
[[ 194    2 -141  118  161 -139 -162 -228  264  217  152 -204   38   93
   -59  208  151 -185 -162  196 -116 -180 -336   60  -73 -124  202  114
  -249]
 [  -4 -177   21  -69   16   93  199  168    0   53 -116  329 -186  218
     1  110   78   92  -40  305   12  -93  -55 -141   11 -107   86 -218
  -311]
 [-110  204 -186   73 -694  -77  -29 -336    8   32  112 -498  316  134
   380  -56  -97  170   13 -334   85   -4 -319  223 -142  346  383  -14
    79]
 [-207  198  -97  -34 -144   53  -93  -25  -47   27  178 -154  -27  213
   -93 -207  -58  195   24 -169  -81  -83 -245  -53  162  127 -178  165
   -92]
 [  63  -75    0  -62   97 -109  -22 -123  256  194  -95  258  -76   93
  -183   96  294   66 -116  194 -195   99 -252  -77   93  -80   73   54
  -282]
 [-199  269 -227  -11 -490  156   -3 -373  -69   11  168 -306  330  251
   285 -242 -151  176  103 -379   89    0 -355   27   -8  187  117  128
   -37]
 [ 202 -337   -4 -223  101   65   72  -56  110   -5   30  -25 -193  328
  -231 -157  139   74  130  164  -24  -46 -285 -291  158 -401 -223  253
  -357]
 [ 101 -263  103  -95  102  -10   52 -101  164  152  -74  118 -138  252
  -235  -59  372  104  -16  112 -115    2 -282 -293   29 -269   50  123
  -334]
 [  39 -266   29  -36  125  -66 -143 -122  164   95   14   59 -244  355
  -308 -110  250  104 -136   85 -306 -149 -303 -219  206 -146 -141  171
  -223]
 [ 105  -58 -140   61  219 -180 -105 -183  269  280  -14  179  -19  182
   -56  249  201  -93 -184  452 -137  -64 -327   43   58 -147  117   30
  -386]
 [  15  -30  -40   37  -23 -311 -223 -229  225  101   52  127  -16  148
  -186  -66   86   94  -85  193 -246  -37 -337  -81  256  -11 -154  200
  -196]
 [ 205 -277   71 -138   95   72  124   71  127   -7   -6   31 -198  139
  -191  -30  166   13   52  142  -41  -56 -158 -247   20 -286  -13   73
  -303]
 [ 174 -117  -74 -187 -630  141  279  260    2 -299  -17 -367 -124 -111
   259   94 -251  106   96 -216  104   44  100  230 -112  276  278 -265
   122]
 [ -31  214   63  -13 -227   -9  -59  267    7 -277  249 -155 -115 -270
  -202 -182 -258   80   69 -306 -145 -101   48  -69  134  276 -181   55
   142]
 [  81  115  -42 -216 -332   68  111  310  -52 -272  154 -214 -207 -111
   -66    5 -318  164  156 -192   69 -129  102   61   73  204 -196  -64
   202]
 [  96  -11 -110   -3  213  138   58  -66  128  107   95   78   44  107
   -26   32   57 -149    3  219    1  -39 -256 -138   -2 -253   76   83
  -441]
 [   6  383  -98  158 -218   23 -124    4   51 -181  324 -206  120 -297
    39   28 -333 -122  -72 -329 -130 -254   -3   85  -42  355  104  -65
   220]
 [  90 -449 -101 -148   84  141    3  -68  166   -3 -124  216 -322  444
  -145  -45  145   51 -175  193 -327  -51 -224 -116  273 -155  -94   13
  -311]
 [  43 -192  -21 -105  -40   49  130   16  127  101  -89   64  -90  195
   -18  -12  199   79    7  191  -24  132 -244  -80   42 -147  128   24
  -411]
 [ 135 -170  -13 -163  235  -69    8  -18  244  191  -51  132 -182  175
  -284   37  304   56   -7  311 -116  122 -296 -128  151 -282 -102  201
  -438]
 [-122   69   20  -31   17  -35   22  -51  100  157  -71  370  -28  119
  -118    7  182  158  -70  125 -128   49 -188 -138  106   24    7  -19
  -239]
 [  98 -165 -109  -72   28   26   87 -219  169  259  -58  -34   35  322
    48   90  285   24  -21  243   43   59 -385  -50  -65 -259  228   78
  -445]
 [  49    9 -289 -152  148  110  -13 -238  115  247   33   32  -31  420
    -5  157   92   36  -47  241   10  -92 -348   46   93 -192  -72  108
  -293]
 [  58 -122  -43   31   95 -159  -21 -117  178  276  -27   36  -26  249
   -44  120  276   20  -78  368  -23  -19 -353  -51  -13 -201  154   63
  -443]
 [-114  -96   33  -53   11   76   72   -7   44  -11  -61  449  -60  183
  -100 -189   43  125   -4  142 -153   54 -172 -279  223  -79 -115    7
  -342]
 [ 278  -89  -20 -106 -213   67  139  399   20 -412   82  108 -330 -238
   -14  249 -452  -59  -38   16  -87 -353  336   64   39  223  -62 -383
   294]
 [ 152   98 -184  -69 -275  134   30   55  -76 -138  206 -354 -155  118
   113  279 -308   28  -62 -213   66 -528   67  170 -153  215   65 -240
   382]
 [ 163   50  -38  -12 -513 -143   23  290   15 -384  164 -233 -141 -271
   100  102 -477   35   26  -91  -22 -228  168  197   37  382   -3 -231
   295]
 [  58 -177   82  -92   54  -59  138  228   98   37  -79  253 -206   68
  -143   40  125   86   20  337  -24   49  -97 -152   89 -147  -21  -50
  -374]
 [ -96   91   26   36   26 -148    6 -211  134  281  -61  319  130  147
   -53   21  273  131  -28  227  -26   76 -324 -170   11  -90  120   49
  -358]
 [-130 -101 -105  -13  209  118   -1 -118  113  318 -103  261 -129  428
   -81   94  340   75 -214  227 -187  -25 -316  -70   76 -106  118  -24
  -422]
 [ -53  -45  -82   39  219  -55 -109   13  122  189   80   36 -124  253
  -159   -8  143   -3 -101  295 -139  -66 -312  -68  157 -142  -76  136
  -437]
 [ -36  263 -126   25 -557  153  128  -56  -62 -105  152 -395  214  -80
   331   21 -217   65   61 -391  147  -76  -71  151 -229  322  373 -160
   135]
 [-123  551 -314 -134 -380  325  108 -184  -62   24  150 -192  230  -16
   258  158 -220  116   29 -488  126  -54  -77  250 -160  385  199 -130
   268]
 [ 101  158  -72   12  215  -83  -26  -14  166  283  110  -78  -28   27
  -125  278  205  -57  -61  226   41 -121 -228   30 -127 -122  134   42
  -243]
 [-139  380 -241  189 -465  -68   86  -70  -48  120   46  -24  272  -24
   534  395 -258   21 -127  101  190 -172  -51  379 -255  428  509 -447
    54]
 [  64   68 -212  -76  307   42   11 -181  206  322  -20  263   17  218
   -54  252  193  -62  -94  383  -27   13 -314   19   45 -212   45   53
  -418]
 [ 139 -146  -49 -215  145  -86  -29 -129  226   73  -63  356 -167  189
  -285    4  143  112   -3  255 -182   43 -236 -168  279 -197 -279  168
  -239]
 [  65 -194  -20  -70   85  -22   -6 -268  170  204  -69  175  -43  347
  -131   -2  301   93  -68  160 -124  -40 -345 -210   58 -229   41  111
  -305]
 [ -78 -220  -63   -6 -399  111   88   85   21 -208  -50   21  -85  155
   166 -191 -151   96  -56  -21 -173   71 -107   11  179  179  111 -127
  -215]
 [-214  499 -154  177 -424 -219 -169 -435   23  188  270 -377  496   46
   216 -146  -64  132   92 -220  131   -9 -457   64  -91  212  189  227
   -66]
 [  -4  151  -64  -84  443  121  -20 -144  273  308    9  355   15   27
  -303   35  364  -63  -75  142 -196  202 -325 -173  110 -223   -8  223
  -476]
 [ 227 -460   18  -93  126   80  113   -3  203   31 -108  140 -223  251
  -114   26  231  -54  -72  287 -147  -19 -213 -201   61 -315  107    3
  -435]
 [-386  720 -260  253 -560 -316 -344 -351   58  123  377 -565  550 -115
   233 -281 -221  135   58 -327   -5  184 -504  300  103  503  100  350
   -71]
 [ -56   64 -215  -38 -220  126   41  127   32  -90   79  -80  -47   68
   153    9 -236   11  -32   50  -53   26 -108  182  133  185   35  -82
  -186]
 [ 117 -278  -99  -13  -42 -204   78   31  283  161 -231  312 -103  118
   114  263  155  -13 -160  621 -107  204 -217  158  117  -56  245 -165
  -509]
 [   8 -136  111  -23 -397 -107  -34  292   26 -253   80 -272 -295  -38
  -135 -129 -102  185  -41 -200 -200 -106   15   11  123  286  -28  -59
   109]
 [ 191 -120   43  -54 -200  -94   -9  367   21 -382  171  -63 -327 -136
  -148    3 -389   13   20   42 -128 -318  154  -35  175  145 -251 -120
   152]
 [ -75  396  -21 -124 -570   79  157  151 -220 -289  234 -181  102 -149
   127 -107 -467  253  284 -385  263 -200   99  -38  -61  308 -128  -98
   340]
 [ -65   85  -38  157   96 -230 -111 -125  119  252  114   33  122  145
   -29    7  126  -15  -33  360    7  -66 -378  -96   29 -142   66  139
  -454]
 [-202  330 -182   21 -441    2  -15  -57   35  -73   61   46  175  -90
   214  -36 -251  132  -31 -159  -85  125 -114  202  121  434  105 -101
    13]
 [-174  324 -230  108  -94  -75 -105  -33   75  164  191 -191  160   40
   125   22  -95   -8  -36  138   16   60 -315  205   69  152   82   97
  -325]
 [ 142    3 -134 -181   21   65   -8 -272  238   71    1  130   15   96
  -130   25  113   30  -13  -37 -157   86 -259  -61  124  -82  -46  156
  -136]
 [ 201  -66 -111 -275 -370  407  278   14   31 -351  -12   74  -52  -83
   120   -7 -277   27   89 -372  -40  -11  117  -35    4  135   74 -197
   187]
 [ -85 -124   22  144  116 -106  -43   39  104  162    0  175  -74  203
   -61  -17  164   -4 -132  361 -135  -66 -268 -137   83 -113  101   -9
  -481]
 [  17  136 -179 -121 -536  281  225  -48 -145 -129  110 -355   94  131
   342   78 -248  127  104 -360  233 -195  -31  116 -233  209  266 -217
   193]
 [ 152 -259  -80 -178  132  189  131  -97  137   94  -24   37  -91  305
   -86  -56  194    0   53  175  -12   57 -304 -200   58 -358    3  151
  -460]
 [ 202 -290    6 -238  166  -10   49  119  194    4  -43  128 -329  178
  -313    2  154   72   26  258 -141   24 -167 -154  222 -256 -234  142
  -305]
 [ 178  -94   -2 -164 -142  186  111  142   61 -254   13  164 -261  -55
  -115  103 -163   39  -63 -186 -181 -223  148  -75   52  145  -39 -218
   223]
 [-102  279    3 -196 -605  214  286  266 -293 -347  130  -22  -10  -77
   165  -88 -487  309  276 -384  273 -212  211  -71  -56  326 -113 -262
   361]
 [-162  197 -103  -86  -63  231   63  112 -127   12  127    1 -114  204
   -32    0 -105  149   -2 -137   10 -221  -58  -46   23  123  -88  -82
     2]
 [ -24  287 -267  128 -597 -281 -183  -86    5 -228  262 -265  173  -71
   304   33 -610   40   -1  -10   -3 -238  -94  318  152  453  -59  -81
   221]
 [ -35  247 -189  168 -539  164   80  -13 -161 -162  266 -477  197    2
   453  100 -415  -51  -10 -312  178 -382  -17  190 -292  343  398 -292
   203]
 [ -73  167  -67   47 -375   31   19 -189  -70  -86  117   28  146  112
   162  -39 -209  128    7 -208   14 -269  -99  -84  -44  201   86 -129
   156]
 [-105  381  -59  -32 -373  -33  -75   42  -17  -93  269 -422   73 -136
   -46 -151 -174  169  113 -409   12  -39 -129   70   20  311  -50  142
   154]
 [-116  -11   95  -28 -165  119  130  160  -50 -137   17  222  -72   34
   -49 -201  -71  138   58  -62  -70  -18  -34 -242   99   60  -32  -77
  -169]
 [-106  461 -154   89 -520  119   63 -303 -117  -32  172  -83  355  -20
   358  117 -278   97    2 -432  143 -305  -51   67 -271  388  330 -255
   362]
 [ -29  119 -155   60 -451   -5  106   15  -28  -12   49 -193   90   50
   349  182 -188   61  -39    3  123 -120  -80  227 -154  267  342 -267
    -7]
 [  96 -110   17 -296 -299  194  132  220   47 -187   24 -330 -310   31
  -187  -94   36  223   72 -388 -101   46  -10    3   53  137  -47   33
   114]
 [ -20  -31   49  -67  169 -195  -78   33  236  102  -30  361 -114   10
  -323 -108  171   95  -11  309 -224  192 -253 -180  315 -111 -233  212
  -420]
 [  59  171   49  -34 -438  129  111  -22  -51 -168  174 -340   77 -117
    57  -54 -108  111   99 -516   75 -196   -7  -84 -230  213  222  -78
   279]
 [ -42 -130   -2  -53  406   65 -105   44   61  194  117   39 -286  406
  -391 -107  255   59  -62  201 -166 -210 -313 -284  178 -313 -271  245
  -406]]

[  92 -134  -75  159  139  -11   26  115   46  154  -83  -43   24   18
 -164  -37 -207   -3  264  236  163   55 -153  -66  -14    4  221  103
   33  -17  -41] => 13
[ 104   44   49  -12  -71   46   74  177   17   14   93  131  -81  -92
  202    9  -39  -36   56   92   27  -21  102   -3 -203   97 -133   21
  114  -27   89] => 2
[-193   93 -181   10  -31 -128  116  -62  -83 -379  389  120   30  -94
  266   64  244 -188  -19 -210  237  240  195 -143  163  191 -370  186
  144  -50  129] => 25
[-200  241  -60   55  250   40  158 -117   -9   53    9   92  -43  -49
  113  132   76   33  168   17   93  117   50   11  121   67  -85   41
   96  116  -56] => 36
[ 214   23  -88  -22 -257  -41  -25  438   17  285  226  -51 -132 -216
 -143   77  -42  -39 -125    1 -232  294 -166  -41 -203   80  218  -11
 -161  -23  142] => 8
[-146  158 -186   49   28  -29   71   17  -41 -272  222   52   62  -70
  128  161  261  -84   11 -116  145  125  249   32   48  166 -370   62
  158  -91   63] => 19
[ -93  -79 -129  143  -40   13  -30  115  -30  -45  129   67   -5    8
   66   96   -1 -205  255  -97  133   61   66  -53  120  -30  -88  167
  116 -140   48] => 69
[  58   16   34   16  199   87   53   37   91  129   93  -42   76  -88
 -137    8   -6   35  112   -2   88  217  -28  -57  -63   98  114   -6
   47  127   34] => 9
[-188  148  164   -5  113  139 -133 -245  -34 -149   77   67   12  -63
  248 -129  -59    1  203  106  123 -112    1 -119   23  -65  -22   43
   10   31  -41] => 1
[ -48  -49 -167  144  -54   -6   38   57  -18 -147  208    2  -57 -108
   -2   56  178  -80  -18 -167    2  245   -2  -76  162  106  -86  102
    2   -9  -10] => 47
[-141  322   30   12  114   86  140 -113    9  -15  -61  122 -148  -66
  169  132   77  125   10  115  -92  -88   33   71  -26  116 -153  -31
    7   78 -113] => 55
[ 217 -287 -127  280  -19  171 -105  227  142   77   63 -234   62 -104
 -529   56  144   35   -2 -188 -174  300 -154   13   62   60  243  -27
  -82   -2  -91] => 61
[ 132   92  -54  -61  -57   -5   63  318  -37  153  173   27 -105 -214
  116   27   21   17  -80   85  -60  233   41    9 -236  149  -33  -74
    5   48  121] => 17
[ -48   67   33  -29   57  116   20    3   71   -6  152  -37  -28  -64
 -119  123   89   -8  -46 -155  -93  132  -18  -31  -44  160  -28    8
  -89   48   -6] => 23
[ -78    9  -86  -39 -235  -27 -133  206  -22    4  313  -25  -34  -25
  -87  182  -32 -251   29 -206  -72  108  -46 -104  -30   36    8  159
 -143 -201  140] => 20
[ -37   33   89   68  -66   84 -116    5   53   25   62   67   25   17
    9    3 -150 -107  270   47   57 -119  -52  -87  -17 -105   96  124
   37 -107   35] => 29
[-142  -72  -71  158  252  141   62  -57  -39 -181   13   85   14  -25
  241   13  134  -54  257  -52  243   44  240   25  127   61 -305   45
  257   20  -63] => 27
[ 170 -317 -148  199    0  -44   57  267   15   50   -7    4  -29   19
  -76  -45 -169 -108  219  143  180   78  -68  -74  -21   48   68  150
  102 -105    9] => 43
[ 147 -135  159  -28  143  106   13   96   28   37  -30   41  -27  -48
  149 -180 -224   35  164  270  170  -70   10  -73 -265   91   12   -7
   83   43   23] => 39
[-186  -25 -157   15   85 -134  143  -95 -127 -363  254  110  -53  -53
  331  -42   94 -140   29  -30  309  160  117 -172  145  207 -325  193
   95  -13   38] => 51
[ 148  241  112  -59   47  131  -42  243  126  648   36  -97  -61 -197
 -332  108 -157  129   67   73 -295  286 -294    3 -191  -54  546 -122
 -198  198   48] => 68
[ 132   73  102   86   30  108    5  127  169  399 -182  -40  -63   40
 -363  120 -271   97  179  208 -180 -100 -292   21 -155  -35  409   19
 -132    8  -85] => 66
[  28 -188 -389  -69  -54 -279  368  338   35 -135  272  -73 -119  123
 -341  421   82 -211 -309 -250   26  303   -1  -51  -84  571 -293  249
 -143 -169   96] => 16
[   2  169   94 -205 -112  -30  -49  178  -36  341  286   21 -173 -197
   68  -10 -205  -70  -30   14 -147  267 -246 -195 -156   26  305   42
 -257  111  151] => 30
[ -35  125  -94   36  -32   16 -170   70  -18   97  110 -193  -28 -129
 -284   56  -12   70  -66   82 -178  166 -259  -54  -22   27  277  -22
 -297  -19  -71] => 60
[ -15  221  -73   58  230   28  333   79  104  135 -205  131  -73   92
  -23  303   -2   89  131  165   44 -122  138  188 -136  214 -211   10
  178   10  -66] => 53
[ -74  -67  -72   21  -77  -98    7  115 -107 -134  238  181  -17  -33
  388  -78 -117 -262  262   54  329   40  129 -167   14   -7 -180  220
  195 -134  174] => 50
[-253  -38   19 -164   52  148  -34  -25   41  -44  313 -116 -104   41
 -224  307  100 -186 -136 -517 -194  211  -40  -99   28  270 -112  103
 -303   -1    2] => 35
[  84 -107  231  -15  173  133  -59  -54   75  180  -23  -33  -39  -41
  -51 -203 -305   58  195  205   62    9 -242 -188 -120    0  340   32
 -109  144  -52] => 54
[ 181  -64   73  262   75  102   11   38  119  141 -250   60    9   13
  -80 -119 -229  106  348  377   92 -187 -146   -2  -46 -119  247   50
  140  -10 -114] => 40
[  81   35  -40   51  303   15  250  -93  213   -7 -125 -142   55   93
 -519  176    8  208 -104  115  -13   47 -164   24  -99  363   83   18
 -112   97 -167] => 15
[  18  101 -175  -65 -116  -73  100  298   43  139  246  -45  -58  -55
 -233  308   72 -111 -131 -176 -135  261  -27    2 -117  219  -22   71
 -114  -74  120] => 58
[-181   86   56  -15  -52  104  -61  -97   46  -34  232    5  -67  -28
  -72  136   44 -119   23 -280 -125  107 -105 -129  114   53   40  128
 -162    5   -2] => 28
[-102  210   26  199  333  222   49  -82   -1  196 -227   99  -37  -98
  193    4   31  155  378  206   77  -13   92  125   91 -122    8  -96
  226  164 -150] => 57
[  34  -69  -20   30 -209   81  -26  249  117  306   55  -95 -230   50
 -447  312 -137 -105  -59 -206 -412   63 -336  -33  -48   91  285  121
 -361  -97  -58] => 24
[ 125  179   65   38 -121   29   11  152   59  188   66   99  -53 -136
   50   -2  -87   21  107  153  -67   29  -73  -20 -137  -41  146   12
   43   10   77] => 38
